Below are the code and all the weights of a small trained network. Each question names an input and a class and asks about switching units off, where a switched-off unit gives its printed mean instead of its output.

import numpy as np


def w(rows, s, z=0):
    codes = np.array(rows[::2]) - 128.0
    scale = np.full(codes.shape[1], s)
    scale[-1] = z or s
    return codes * scale


def f(y):
    return np.maximum(y, 0)


def log_softmax(a):
    a = a - a.max(-1, keepdims=True)
    return a - np.log(np.exp(a).sum(-1, keepdims=True))


def net(x, mask):
    res = np.array(x, float).reshape(1, 3) / 4 @ E
    y = f(res @ A[0][:, :-1].T + A[0][:, -1])
    res = res + np.where(mask, y, B[0][:, -1]) @ B[0][:, :-1]
    return log_softmax(res[-1] @ U[:, :-1].T + U[:, -1])


A, B = {}, {}
E = w([
[227,156,88,67,131,167,186,107,102,168],'x0',
[129,89,113,245,220,121,195,78,183,162],'x1',
[184,99,84,113,237,86,96,164,121,60],'x2',
],0.012)
A[0] = w([
[44,61,116,229,218,112,217,66,205,201,139],'n1',
[35,79,140,174,115,73,36,124,120,86,207],'n2',
[82,163,153,20,49,120,32,205,51,83,86],'n3',
[2,114,242,118,167,93,72,158,137,114,2],'n4',
[184,68,68,115,204,6,90,174,116,18,181],'n5',
[174,121,54,108,216,29,63,197,89,95,2],'n6',
[43,163,216,159,28,162,165,88,123,236,102],'n7',
[178,160,61,38,164,179,207,73,66,177,52],'n8',
[44,97,187,166,164,85,119,145,135,65,37],'n9',
[111,145,159,110,71,167,161,94,146,178,49],'n10',
],0.0071,0.0046)
B[0] = w([
[111,102,74,111,160,254,149,112,115,140,252],'n1',
[208,220,162,88,120,143,181,178,139,151,212],'n2',
[145,52,36,84,237,228,166,114,143,141,249],'n3',
[158,165,174,176,150,126,163,172,232,77,182],'n4',
[90,132,150,176,58,119,23,111,90,241,232],'n5',
[94,107,101,163,88,105,48,137,172,197,194],'n6',
[83,78,177,192,87,71,46,156,78,205,223],'n7',
[212,201,184,234,87,167,148,208,230,79,187],'n8',
[159,139,182,160,162,159,173,163,149,120,175],'n9',
[140,97,111,168,106,187,38,208,119,162,163],'n10',
],0.0088,0.015)
U = w([
[78,107,142,180,69,100,30,145,115,164,105],'0',
[119,66,74,119,181,203,130,117,142,111,108],'1',
[169,252,174,171,105,135,139,191,196,89,100],'2',
[98,199,142,125,113,141,105,104,82,140,248],'3',
[124,147,132,133,143,76,114,113,72,70,114],'4',
[114,124,135,84,109,70,173,100,135,102,113],'5',
[100,109,115,97,118,84,165,115,128,54,110],'6',
[78,177,117,124,88,61,109,77,127,70,110],'7',
],0.011,0.018)

Each question gives the input, the list of numbers given to net, and the class t.
The units are the neurons (one row each of A and B). Each row of codes is followed by its name. A weight is (code - 128) times the scale printed after its matrix; where a second scale follows, it is the last column's (A, B and U).
mask holds one flag per neuron, in row order. A switched-off neuron (its flag False) gives its mean, the last column of its row in B, instead of its output. The means were averaged over made-up inputs and are rounded, as every weight is.
A unit's drop is (log p(t) with every unit on - log p(t) with that unit switched off) / (log p(t) with every unit on - log p(t) with every unit switched off).
The circuit of an input: a set's keep is (log p(t) with only the set's units on - log p(t) with every unit switched off) / (log p(t) with every unit on - log p(t) with every unit switched off). Starting from all 10 units, units are removed one at a time, each time the one whose removal leaves the highest keep (on an exact tie, the one counted first), for as long as the keep stays at least 0.8.
circuit, biggest first: the units of the circuit, biggest drop first
most important unit: the unit with the biggest drop
top k neurons: the k neurons with the biggest drops, biggest first
drop when u is switched off: that unit's drop, to one decimal
input [8,-5,-1], class 2: circuit, biggest first : [n8]
input [-4,1,1], class 2: circuit, biggest first : [n3 n7]
input [5,-2,-5], class 0: top 2 neurons : [n7 n2]
input [4,-6,-5], class 1: top 3 neurons : [n3 n5 n6]
input [-5,-2,-4], class 2: top 4 neurons : [n5 n2 n4 n6]
input [-2,3,3], class 3: circuit, biggest first : [n3 n7 n8]
input [5,0,5], class 0: top 2 neurons : [n5 n2]
input [4,-1,4], class 0: top 3 neurons : [n2 n5 n4]
input [6,2,6], class 0: top 3 neurons : [n5 n2 n6]
input [8,5,5], class 2: top 2 neurons : [n8 n3]
input [8,-8,-1], class 1: top 2 neurons : [n3 n2]
input [5,6,-6], class 0: top 4 neurons : [n3 n7 n10 n2]
input [7,-4,7], class 0: top 2 neurons : [n5 n6]
input [5,3,6], class 0: most important unit : n5
input [2,5,-6], class 0: top 2 neurons : [n7 n3]
input [-7,-7,3], class 1: top 2 neurons : [n3 n8]
input [1,-7,0], class 1: drop when n3 is switched off : 0.4
input [7,-6,-2], class 2: drop when n8 is switched off : 3.9
input [3,-4,-6], class 0: drop when n5 is switched off : 0.0
input [-3,3,-2], class 3: most important unit : n3
